Below are the code and all the weights of a small trained network. Each question names an input and a class and asks about switching units off, where a switched-off unit gives its printed mean instead of its output.

import numpy as np


def w(rows, s, z=0):
    codes = np.array(rows[::2]) - 128.0
    scale = np.full(codes.shape[1], s)
    scale[-1] = z or s
    return codes * scale


def norm(h):
    return h / np.sqrt((h * h).mean(-1, keepdims=True) + 1e-5)


def f(y):
    return np.maximum(y, 0)


def log_softmax(a):
    a = a - a.max(-1, keepdims=True)
    return a - np.log(np.exp(a).sum(-1, keepdims=True))


def net(x, mask):
    res = np.array(x, float).reshape(1, 7) / 4 @ E
    u = 0
    for l in range(3):
        y = f(norm(res) @ A[l][:, :-1].T + A[l][:, -1])
        res = res + np.where(mask[u : u + 8], y, B[l][:, -1]) @ B[l][:, :-1]
        u += 8
    return log_softmax(norm(res)[-1] @ U[:, :-1].T + U[:, -1])


A, B = {}, {}
E = w([
[76,30,34,45,130,122,40,102,69,130,191,134],'x0',
[153,138,171,45,112,196,167,187,124,232,121,95],'x1',
[64,139,137,27,169,195,137,161,252,134,121,217],'x2',
[197,131,147,139,87,113,106,122,177,147,79,163],'x3',
[169,127,145,110,125,70,205,115,95,158,116,166],'x4',
[124,232,162,172,108,85,73,66,78,94,155,40],'x5',
[17,113,93,151,216,221,145,180,160,75,163,91],'x6',
],0.0031)
A[0] = w([
[149,170,141,171,142,116,148,132,208,112,97,151,81],'L0N1',
[185,184,168,154,124,154,173,136,230,161,109,94,31],'L0N2',
[114,167,140,210,121,115,146,101,254,75,119,177,3],'L0N3',
[162,75,115,140,120,102,209,125,112,129,132,175,67],'L0N4',
[178,72,112,176,130,127,219,127,123,132,135,164,51],'L0N5',
[176,139,148,134,110,113,144,110,173,147,101,158,51],'L0N6',
[211,95,128,44,111,96,74,117,176,164,126,208,51],'L0N7',
[163,169,171,3,114,111,238,135,153,176,119,188,35],'L0N8',
],0.0081,0.0044)
B[0] = w([
[187,185,155,157,155,150,100,160,128,96,110,157,193],'L0N1',
[163,170,142,100,71,207,158,167,120,156,94,77,208],'L0N2',
[175,182,162,174,240,161,32,154,104,61,166,241,200],'L0N3',
[140,96,92,132,162,103,143,164,109,153,88,133,174],'L0N4',
[116,93,94,164,190,104,141,198,79,142,89,94,171],'L0N5',
[115,81,107,114,171,168,106,174,143,67,132,119,177],'L0N6',
[150,117,72,75,52,123,45,75,127,138,69,179,235],'L0N7',
[31,137,199,97,148,62,254,48,155,181,183,161,254],'L0N8',
],0.0077,0.0064)
A[1] = w([
[159,168,176,224,82,46,71,48,31,118,172,48,104],'L1N1',
[227,99,135,172,108,61,134,152,254,94,202,139,31],'L1N2',
[120,129,118,163,116,79,108,99,199,45,184,118,52],'L1N3',
[189,127,126,146,108,66,146,80,213,74,217,97,3],'L1N4',
[141,113,120,172,96,63,111,116,149,135,178,55,70],'L1N5',
[19,73,81,99,164,210,81,167,188,95,199,89,104],'L1N6',
[236,152,112,174,82,47,158,92,153,94,190,85,34],'L1N7',
[190,141,103,182,112,61,91,128,87,117,159,66,63],'L1N8',
],0.0084,0.0022)
B[1] = w([
[231,224,51,164,103,54,167,2,100,154,243,148,254],'L1N1',
[110,150,151,100,132,163,152,161,106,146,114,176,140],'L1N2',
[126,79,160,81,96,121,148,163,104,182,104,99,165],'L1N3',
[122,116,125,156,124,125,129,121,117,95,135,61,141],'L1N4',
[176,153,123,129,101,127,141,109,144,120,147,124,164],'L1N5',
[45,50,100,103,186,199,128,144,212,41,170,77,234],'L1N6',
[67,103,117,160,134,173,79,143,126,72,183,69,175],'L1N7',
[122,175,129,122,144,98,178,71,87,139,188,128,204],'L1N8',
],0.0064,0.0079)
A[2] = w([
[156,64,116,93,22,95,11,120,156,119,47,152,47],'L2N1',
[155,174,225,147,26,192,121,205,139,173,104,19,1],'L2N2',
[126,146,229,253,100,107,38,170,172,74,149,171,87],'L2N3',
[120,116,190,173,62,138,102,190,134,123,147,93,79],'L2N4',
[196,97,82,156,109,175,67,194,158,183,90,123,79],'L2N5',
[167,147,174,127,82,140,146,139,161,121,79,142,61],'L2N6',
[124,31,129,233,137,41,135,208,68,127,62,62,21],'L2N7',
[112,152,209,148,169,152,187,182,138,121,123,102,92],'L2N8',
],0.0076,0.0023)
B[2] = w([
[157,97,82,149,52,131,6,110,145,82,74,75,249],'L2N1',
[187,158,144,165,41,179,200,168,158,128,106,35,184],'L2N2',
[162,146,150,138,181,121,130,143,105,118,103,207,228],'L2N3',
[91,149,140,105,141,115,127,139,143,160,117,119,137],'L2N4',
[86,135,173,88,137,125,207,95,145,140,169,147,176],'L2N5',
[36,117,180,197,115,116,100,165,117,122,179,48,177],'L2N6',
[131,97,94,181,183,65,121,201,48,174,117,79,178],'L2N7',
[165,91,100,137,40,135,2,119,130,91,99,97,252],'L2N8',
],0.0069,0.0036)
U = w([
[42,107,206,48,106,82,227,92,175,227,111,186,102],'0',
[144,55,68,185,185,52,150,212,36,180,75,83,1],'1',
[194,203,186,184,223,169,44,179,116,53,99,236,158],'2',
[194,197,71,172,112,75,150,27,89,122,240,90,194],'3',
[171,193,213,162,44,208,173,195,160,142,91,33,111],'4',
[34,44,87,103,190,204,113,147,204,45,186,67,166],'5',
[141,62,59,73,36,89,1,61,146,129,48,166,139],'6',
],0.0071,0.00094)

Each question gives the input, the list of numbers given to net, and the class t.
The units are the neurons (one row each of A and B). Each row of codes is followed by its name. A weight is (code - 128) times the scale printed after its matrix; where a second scale follows, it is the last column's (A, B and U).
mask holds one flag per neuron, layer by layer. A switched-off neuron (its flag False) gives its mean, the last column of its row in B, instead of its output. The means were averaged over made-up inputs and are rounded, as every weight is.
A unit's drop is (log p(t) with every unit on - log p(t) with that unit switched off) / (log p(t) with every unit on - log p(t) with every unit switched off).
unit that matters most: the unit with the biggest drop
k most important neurons: the k neurons with the biggest drops, biggest first
top k neurons in layer l: the k neurons of layer l with the biggest drops, biggest first
drop of u: that unit's drop, to one decimal
input [4,7,2,6,0,6,-1], class 6: unit that matters most => L0N7
input [-8,6,-5,4,0,7,-6], class 4: 4 most important neurons => (L0N2; L2N2; L0N6; L0N3)
input [0,-6,6,-8,-2,0,-7], class 2: 2 most important neurons => (L0N3; L2N3)
input [6,3,1,-4,3,-2,-4], class 6: 4 most important neurons => (L0N7; L2N1; L1N1; L1N8)
input [-5,2,8,1,-4,-8,5], class 2: 2 most important neurons => (L0N3; L0N1)
input [7,8,2,-2,-3,4,-2], class 5: top 2 neurons in layer 1 => (L1N6; L1N1)
input [2,3,-3,7,8,-7,2], class 1: 2 most important neurons => (L0N5; L0N4)
input [5,-1,6,7,-4,5,1], class 6: 3 most important neurons => (L0N7; L2N1; L0N6)
input [1,2,-7,8,8,-2,-5], class 1: top 3 neurons in layer 0 => (L0N5; L0N4; L0N6)
input [-6,2,4,7,-1,7,-5], class 4: 2 most important neurons => (L0N2; L2N2)
input [-4,7,-5,0,-5,-6,-7], class 4: 2 most important neurons => (L0N2; L1N1)
input [-5,-6,0,-5,2,-8,-6], class 1: 3 most important neurons => (L0N5; L0N4; L2N7)
input [3,2,5,8,3,0,5], class 0: 2 most important neurons => (L0N8; L2N8)
input [-2,8,1,3,2,0,-7], class 0: most important neuron => (L0N8)
input [-3,8,6,-6,1,8,-2], class 4: 3 most important neurons => (L0N2; L1N1; L2N2)
input [-1,8,6,-3,0,8,-2], class 4: 2 most important neurons => (L0N2; L1N1)
input [-2,-6,5,-7,-3,7,-6], class 2: 3 most important neurons => (L0N3; L2N3; L0N8)
input [5,7,4,1,-4,8,-2], class 6: 3 most important neurons => (L0N8; L0N6; L0N2)
input [-7,8,7,-7,6,6,5], class 4: top 3 neurons in layer 1 => (L1N1; L1N8; L1N6)
input [5,-7,-5,-8,2,-6,-1], class 1: unit that matters most => L0N4
input [-5,2,-6,7,5,-5,-4], class 1: top 2 neurons in layer 0 => (L0N5; L0N4)
input [-6,4,-4,2,-3,-5,1], class 4: drop of L0N2 => 0.6
input [-6,4,4,5,8,5,8], class 4: drop of L2N2 => 0.2
input [-8,-4,8,-1,-5,-6,1], class 2: drop of L0N3 => 1.0
input [6,-8,7,-8,2,-1,-5], class 6: drop of L2N1 => 0.1
